Here is a tiny trained network, its code and every weight. The questions are about switching its units off for an input and a target symbol, where a switched-off unit gives its printed mean instead of its output.

import numpy as np


def w(rows, s, z=0):
    codes = np.array(rows[::2]) - 128.0
    scale = np.full(codes.shape[1], s)
    scale[-1] = z or s
    return codes * scale


def norm(h):
    return h / np.sqrt((h * h).mean(-1, keepdims=True) + 1e-5)


def f(y):
    return np.maximum(y, 0)


def softmax(a):
    e = np.exp(a - a.max(-1, keepdims=True))
    return e / e.sum(-1, keepdims=True)


def log_softmax(a):
    a = a - a.max(-1, keepdims=True)
    return a - np.log(np.exp(a).sum(-1, keepdims=True))


def net(x, mask):
    ids = ['αβγδεζηθλξπσφψω'.index(c) for c in x.split()]
    T = len(ids)
    res = E[ids] + P[:T]
    q, k, v = (norm(res) @ M[0].T for M in (Q, K, V))
    z = softmax(np.where(np.tri(T) > 0, q @ k.T / 4**0.5, -1e9)) @ v
    res = res + np.where(mask[0], z, O[0][:, -1]) @ O[0][:, :-1]
    y = f(norm(res) @ A[0][:, :-1].T + A[0][:, -1])
    res = res + np.where(mask[1:17], y, B[0][:, -1]) @ B[0][:, :-1]
    return log_softmax(norm(res)[-1] @ U[:, :-1].T + U[:, -1])


Q, K, V, O, A, B = {}, {}, {}, {}, {}, {}
E = w([
[131,139,168,156,76,139,103,96,112,142],'α',
[132,139,158,136,54,116,93,107,97,127],'β',
[140,141,157,157,50,136,103,95,110,136],'γ',
[137,139,166,160,66,144,98,91,97,124],'δ',
[101,135,111,130,156,167,136,255,139,107],'ε',
[145,142,162,145,58,152,101,93,108,142],'ζ',
[129,159,147,169,70,139,94,95,93,99],'η',
[107,127,206,130,24,132,121,99,130,97],'θ',
[112,179,129,106,57,108,115,95,67,107],'λ',
[113,145,171,83,63,89,88,116,151,74],'ξ',
[100,122,218,177,126,118,113,125,192,104],'π',
[86,75,172,206,143,143,170,128,97,147],'σ',
[88,121,121,126,124,129,183,117,39,131],'φ',
[143,71,137,84,107,152,161,124,152,136],'ψ',
[102,197,71,115,126,171,154,130,147,118],'ω',
],0.0035)
P = w([
[170,127,147,151,81,82,91,6,119,136],'0',
[122,114,141,142,99,89,156,33,140,117],'1',
[124,112,133,137,97,86,178,61,129,90],'2',
[117,122,146,139,100,128,165,82,133,98],'3',
[126,121,155,145,101,166,150,96,138,105],'4',
[120,130,157,128,82,165,154,124,120,87],'5',
[90,130,174,105,80,158,141,142,117,65],'6',
[100,132,167,108,95,173,121,162,121,119],'7',
[97,132,150,104,95,189,105,179,122,155],'8',
[85,141,164,84,85,159,128,211,103,118],'9',
[65,140,162,90,88,192,121,224,112,112],'10',
[68,142,168,87,90,224,106,240,112,141],'11',
],0.0025)
Q[0] = w([
[55,202,148,121,83,185,83,122,81,103],'H0',
[155,140,71,107,162,23,177,82,124,86],'H0',
[159,158,108,224,238,42,91,114,100,176],'H0',
[253,147,15,79,207,66,22,147,130,226],'H0',
],0.0055)
K[0] = w([
[113,110,171,114,127,133,131,249,144,119],'H0',
[153,126,127,141,161,157,130,2,168,169],'H0',
[147,105,143,110,94,94,133,22,120,123],'H0',
[131,130,161,158,128,71,113,28,124,115],'H0',
],0.0069)
V[0] = w([
[180,123,153,119,64,109,70,119,103,116],'H0',
[145,6,185,152,141,121,122,148,146,152],'H0',
[124,85,121,3,106,158,168,119,155,152],'H0',
[105,104,119,141,127,141,179,106,30,158],'H0',
],0.0047)
O[0] = w([
[163,147,143,74,210,176,131,147,121,142,167],'H0',
[196,80,149,130,141,61,99,174,8,93,205],'H0',
[201,96,64,128,148,111,141,33,166,91,255],'H0',
[87,78,114,96,161,136,4,95,139,146,144],'H0',
],0.0046,0.0034)
A[0] = w([
[187,151,117,111,208,91,90,128,116,217,29],'N0',
[85,74,109,127,98,149,117,175,110,147,130],'N1',
[94,83,57,179,37,82,138,201,155,110,7],'N2',
[123,155,171,126,119,95,52,126,154,99,121],'N3',
[186,191,115,120,140,188,216,120,160,146,38],'N4',
[255,60,64,170,164,35,92,70,109,65,99],'N5',
[132,105,82,131,144,110,55,79,115,171,183],'N6',
[119,108,67,155,88,116,155,112,158,94,148],'N7',
[128,102,110,163,99,96,132,172,156,83,113],'N8',
[134,156,142,120,99,113,131,147,54,128,106],'N9',
[104,153,33,211,119,91,162,51,186,146,76],'N10',
[70,91,120,128,144,121,51,121,232,114,92],'N11',
[181,161,176,149,104,111,159,201,95,134,86],'N12',
[92,108,48,192,74,102,141,134,156,111,102],'N13',
[63,166,160,143,109,105,151,151,141,220,124],'N14',
[134,81,135,172,114,34,147,143,59,136,118],'N15',
],0.0045,0.0019)
B[0] = w([
[136,114,66,132,111,62,135,129,164,149,133],'N0',
[133,129,102,140,126,91,107,95,132,119,145],'N1',
[151,129,99,174,1,124,55,101,118,132,152],'N2',
[106,99,91,153,138,120,138,131,87,161,148],'N3',
[114,123,148,141,146,64,61,136,151,76,134],'N4',
[218,61,64,99,92,194,138,145,155,106,255],'N5',
[149,153,131,140,129,104,198,162,136,85,165],'N6',
[127,113,118,171,98,120,95,125,135,160,160],'N7',
[136,147,112,124,83,138,103,113,104,150,146],'N8',
[130,101,134,154,141,108,148,150,178,129,148],'N9',
[75,121,152,204,124,125,89,135,172,203,137],'N10',
[114,140,88,95,161,105,196,112,93,124,137],'N11',
[107,131,101,123,141,117,201,127,161,122,150],'N12',
[122,131,119,186,70,117,79,116,138,163,145],'N13',
[184,111,79,142,121,159,139,154,120,94,147],'N14',
[118,144,120,103,123,148,79,128,153,125,161],'N15',
],0.0054,0.0084)
U = w([
[150,146,130,79,149,59,123,156,127,203,156],'α',
[140,145,147,125,149,112,129,116,114,162,25],'β',
[130,192,188,100,137,93,72,113,187,34,139],'γ',
[38,104,67,103,157,88,173,86,38,99,165],'δ',
[113,174,156,132,150,249,88,163,75,159,198],'ε',
[114,162,170,156,131,115,254,206,159,100,173],'ζ',
[125,141,129,137,115,108,116,123,116,141,47],'η',
[132,135,144,136,140,123,128,120,118,155,31],'θ',
[207,68,61,105,104,158,151,122,145,82,196],'λ',
[93,59,160,154,124,70,60,191,75,114,150],'ξ',
[64,125,88,171,108,129,103,71,241,183,180],'π',
[135,130,131,128,147,106,136,122,119,165,7],'σ',
[122,118,222,112,120,153,129,84,104,131,97],'φ',
[144,146,130,134,121,108,127,128,109,183,83],'ψ',
[99,186,107,75,138,167,138,90,132,134,93],'ω',
],0.006,0.0018)

Each question gives the input, a string of symbols that net reads in full, and the target symbol t.
The units are the heads (4 rows each of Q, K, V and O) and the neurons (one row each of A and B). Each row of codes is followed by its name. A weight is (code - 128) times the scale printed after its matrix; where a second scale follows, it is the last column's (O, A, B and U).
mask holds one flag per unit, heads first, then neurons. A switched-off unit (its flag False) gives its mean, the last column of its rows in O or B, instead of its output. The means were averaged over made-up inputs and are rounded, as every weight is.
A unit's drop is (log p(t) with every unit on - log p(t) with that unit switched off) / (log p(t) with every unit on - log p(t) with every unit switched off).
The circuit of an input: a set's keep is (log p(t) with only the set's units on - log p(t) with every unit switched off) / (log p(t) with every unit on - log p(t) with every unit switched off). Starting from the 12 units with the biggest drops (on a tie, the unit counted first), units are removed one at a time, each time the one whose removal leaves the highest keep (on an exact tie, the one counted first), for as long as the keep stays at least 0.8.
units of the circuit, in order: the units of the circuit, biggest drop first
top k neurons: the k neurons with the biggest drops, biggest first
drop of u: that unit's drop, to one decimal
input ψ η β σ η ξ β π, target ζ: units of the circuit, in order -> H0; N5; N12
input η φ γ η π β ξ α, target γ: top 3 neurons -> N4; N5; N6
input ψ π σ ζ, target ξ: units of the circuit, in order -> H0; N5
input η π ψ ξ ψ π ψ φ φ λ φ, target δ: units of the circuit, in order -> N5; H0; N11
input ψ φ η σ η θ, target ξ: top 2 neurons -> N5; N3
input λ ψ θ φ π, target δ: top 2 neurons -> N11; N5
input η β ξ, target γ: units of the circuit, in order -> H0; N5
input ψ ξ η ψ λ ω ψ φ, target π: units of the circuit, in order -> H0; N10
input σ θ π η, target ζ: units of the circuit, in order -> H0; N5; N12; N9
input ψ β η φ ψ ψ η θ η σ ξ, target ξ: units of the circuit, in order -> N5; H0
input ψ π σ δ ω ω ψ σ, target π: units of the circuit, in order -> H0; N5
input ψ η ψ ξ ψ ψ ξ π α, target ζ: top 2 neurons -> N5; N12
input ψ π ψ δ η φ ψ π π ω, target π: units of the circuit, in order -> H0; N10
input ξ ξ δ φ ω σ η ψ η π σ, target ξ: units of the circuit, in order -> N5; H0
input ε ψ β ξ, target ζ: units of the circuit, in order -> H0; N12
input ψ η ψ ψ α π φ ω ψ ξ, target π: units of the circuit, in order -> H0; N5; N10
input ε ψ ψ φ β η η ψ γ ψ, target ζ: top 2 neurons -> N5; N12
input π ψ ψ β ψ π η η η, target ε: top 2 neurons -> N5; N6
input ψ ψ ε ω ψ, target π: top 2 neurons -> N5; N10
input φ ψ η ψ ω ψ β η β, target ε: units of the circuit, in order -> H0; N5; N2
input ψ ξ η η, target γ: units of the circuit, in order -> H0; N5; N4
input φ η γ, target δ: top 3 neurons -> N5; N11; N3
input φ ξ π φ β, target δ: top 2 neurons -> N5; N11
input η π ψ ψ η ψ θ φ η, target δ: top neuron -> N5
input π η ζ, target ζ: top 3 neurons -> N5; N12; N9
input ε π σ η η ψ ψ λ, target ζ: top neuron -> N5
input φ η β, target δ: top 3 neurons -> N5; N3; N11
input η θ σ π, target ξ: drop of N5 -> 0.5
